Each row has two labels, one from each of two sets.
[-22.4 -13.0  19.9 -25.8  28.2 -32.7   9.3   3.0   5.3  -5.0   4.3 -19.6
  13.3  26.8 -15.8 -21.6  -3.4  -4.9  12.7   0.6 -13.6  -9.8  12.5 -22.6
   2.1  -0.1 -26.1 -24.9  -5.4  -1.1 -28.9 -29.6 -26.5  16.8  -8.8   1.1
 -12.7 -18.4  11.3  -4.2   5.6   3.1  -2.2 -10.8  -3.6   5.9 -38.9 -12.1
   0.0]
K, <83>
[ 31.1  -9.8  -1.4  33.1 -24.4  26.5  20.0  19.0  -9.2  19.0   9.4  -1.0
   5.9  -1.6   4.6  -8.6   5.2  41.3   4.0   7.9  -8.3  22.9  -5.0  20.6
   4.8  -3.7  27.4   5.6   7.4 -13.1  -1.0  -0.3  25.0 -19.5  -4.0  -4.5
   2.8  -8.3 -16.5   9.6   5.2 -29.4  -9.0   2.1  -7.8  19.8   3.0  10.4
 -13.3]
T, <81>
[ 17.7 -33.3   2.2 -14.0   8.5   9.5 -23.4  12.7  22.6 -16.6  -1.1  -9.0
  10.2  -2.7  -4.1 -33.3  -5.6  -3.7  12.4  18.6 -75.6  -0.4  13.7 -19.1
  -4.8 -24.9  40.8 -39.0 -12.5 -14.5 -27.1  -3.6 -12.7   5.2  -4.2   9.9
  -5.8  -2.2   6.6  -5.1  -3.8  -8.0   1.8  20.1  -1.8 -19.7  21.9 -36.4
   8.6]
K, <82>
[ -9.6 -45.5  -1.5  51.5 -32.6   8.7  14.2  12.8  15.1  42.9 -36.4  17.0
  18.2  -3.2   5.6  -4.9  23.6   0.5 -31.1  -5.6   3.3   3.9  20.1   2.0
 -17.0 -11.9 -30.1   6.7   9.0  -7.9 -24.1  -4.1  16.8   0.4  26.2  -5.0
   0.8  -1.1  14.4  19.1  26.0 -22.9   6.3 -10.0  -8.9  -3.1 -21.3  28.1
 -16.2]
T, <83>
[ -7.6 -50.2  12.1   7.6 -19.7 -61.8   8.8 -23.3   6.2  18.6  -3.7  11.5
  -5.6  18.9 -11.1 -43.3  -0.5 -35.7  24.3  -6.1  10.5  21.2   2.5  65.2
   4.0 -19.4   5.2   9.0 -20.3  -4.2   7.3   6.3  35.4   0.2  21.9   7.0
 -35.1 -30.3 -10.9   6.5   6.6  16.0 -30.5  -4.6   3.0 -28.8  29.2   3.5
   7.5]
K, <82>
[ 51.6 -10.3  15.8  -0.1   8.3  33.5  17.1  -4.7 -15.9  -6.9  28.6   5.1
  -4.0 -10.3 -11.4 -13.0 -15.7  18.3   8.3  18.5  -1.6  16.9  19.3  -5.7
   7.2   2.6  66.6   4.0   3.0 -11.8   4.0 -30.0  14.5   6.9 -35.2 -13.2
  -7.8   8.6  -1.8  -4.2   8.5  22.9   2.9  15.3  -6.7   9.1  19.4 -16.8
   9.2]
C, <81>
[ -6.6  -8.8   4.7   5.4   2.1   5.5 -15.1  17.0  11.5 -25.3   0.0 -19.6
  -2.5 -10.5   2.0  -0.7 -21.9  -8.4   4.4  14.0  10.5 -42.3  20.1  -6.7
  -7.0 -16.1  39.6 -23.4  -3.9 -29.0  -3.0 -13.6 -32.4  -9.3 -33.2   1.1
   0.0   6.1 -13.9   6.5  -5.9   0.4   9.0   7.7  -8.5  -2.8   7.6  10.0
  16.9]
K, <82>
[-27.8  -6.3  14.9 -17.8   4.6 -36.3  -0.5 -36.1   4.2  -7.7   1.4  -0.2
  12.9  10.3  -7.1 -32.8  -3.8 -19.9   4.4  -3.7   4.8 -26.3   1.8  -4.0
   0.8   6.6  -7.4 -22.9  -6.2   7.9  12.3  10.4  -1.2  11.3  11.0   1.1
  -1.6 -13.7  10.2   1.5 -34.5  -6.8 -26.7 -17.8  11.0 -15.6  21.6  12.7
  17.7]
K, <83>
[-10.5  13.0  -2.9  27.2 -29.0 -27.2  -3.3  34.1 -13.6 -24.6   1.1 -22.9
 -17.4 -11.2  -9.5   4.3 -12.3  34.7  12.2  12.4  22.0  14.3  17.5  65.7
  -8.1  -3.1  29.5 -14.5  -3.0 -21.4  28.5   6.5  17.6 -33.9 -39.6  11.7
   9.5  -6.9 -45.7 -12.2 -19.7   3.7  -1.5  -2.2  -0.5  20.6   4.6   0.4
  -1.3]
K, <78>
[ -2.3  15.6  -1.5  19.4 -20.2  40.2  17.5  22.4 -21.7  -6.9  12.3   8.0
  -5.7 -11.0  13.2  34.0 -13.9  26.5  -5.1 -11.6  -2.5  -6.0 -11.8  24.8
  -0.2  -6.5  63.1  57.9  36.1  -0.7  17.0  32.4  31.1 -27.2  -2.7 -22.9
  -0.9  20.2 -19.5  -0.2  18.4  16.5  11.0   0.6  -1.7  30.7   2.4  11.2
  -4.7]
C, <81>
[-18.9 -36.0  26.1  28.8  -3.1   9.6  27.9   7.8   4.9  25.1  16.0 -34.1
  18.3   9.6 -15.3 -13.0  12.4  23.3  -2.0  15.4  -9.8 -17.6   6.6 -20.0
   1.0   0.3 -21.1 -18.5   4.2 -26.0 -17.8 -45.4 -21.9  25.7  -9.4 -11.3
  -0.5 -34.7  14.0  10.9  36.6 -33.1  -6.6 -10.6 -20.5  26.2 -19.3 -18.5
  -3.2]
T, <83>
[-28.1  25.2  15.3  -7.5  -3.8 -28.0   0.1  -8.8   1.8  13.4  -4.1 -10.4
  11.1  11.2 -20.1 -18.4  15.8 -29.6  -7.6  -6.5 -20.0  -8.4  13.3 -34.1
  -0.3   3.9 -39.9 -27.1  -8.2  -0.8 -15.2  -9.8 -30.7  19.5   6.3   2.1
  -7.2 -20.4  29.1  -4.4  -4.5 -11.8  -3.0 -18.2  -4.5 -15.4 -17.5  -1.2
  -8.5]
K, <83>
[-54.0 -23.9  -6.2 -57.8  37.2 -44.3 -33.4  -9.6   6.3 -28.2 -11.3  21.1
 -28.5  14.2  16.6   8.7   1.6 -48.0   9.6 -16.3   2.5  10.1   5.9 -29.9
  16.6 -13.1  -9.5  17.3   9.0   9.1  14.0  15.9 -18.2  -1.0  13.0   4.9
 -10.0  44.2  12.9  -2.0   9.3  77.5  20.1 -18.8  22.4 -34.8   0.5   1.3
   4.0]
G, <83>
[ -5.4  -5.0  22.1  24.0 -13.3 -17.9 -11.6  24.4  13.0 -30.4   0.4 -25.3
  15.2 -28.8 -11.8 -32.3 -13.2 -19.7  13.0  23.5  19.4 -24.6   8.5  24.5
   0.5 -20.0  39.7 -25.7  -5.5  -5.7  45.2  23.1  -6.8  -9.2 -21.3  -0.8
 -12.8  -5.5 -20.0  -0.2 -14.7  -5.4  -7.9 -18.3  17.7   2.9  50.3 -30.1
  13.8]
K, <82>
[-18.3 -13.0   7.1  85.3 -56.8  14.1  31.8  33.4 -22.6  -0.7   5.9 -15.4
 -15.2 -27.3  28.1  37.6 -28.8  30.7  -1.0  -9.9  22.0  -1.7  -4.5  81.2
 -17.3  -7.6  41.4  44.6  16.9 -18.7  34.3  29.8  60.9 -40.1 -46.2 -13.7
 -13.1   7.4 -48.9  26.3  14.0   3.8  26.1  -9.7 -10.6  16.2  10.6  35.4
  -8.7]
C, <78>
[-28.9 -23.3  36.3  16.3  22.2 -32.7  15.4  -9.3   8.2   3.8   7.6 -15.1
  18.6  12.2 -23.3 -47.1   3.3 -17.1  -2.6  12.0  -1.2 -23.1  18.8  -7.8
  13.3   5.3 -45.7 -26.4 -11.3 -16.3   3.5 -31.3 -34.4  24.1 -20.0  11.0
 -15.7 -38.9  18.6  -2.3  -3.0  -9.0  -3.1 -31.7  -3.2   4.3 -10.2  -4.4
  -2.1]
K, <83>
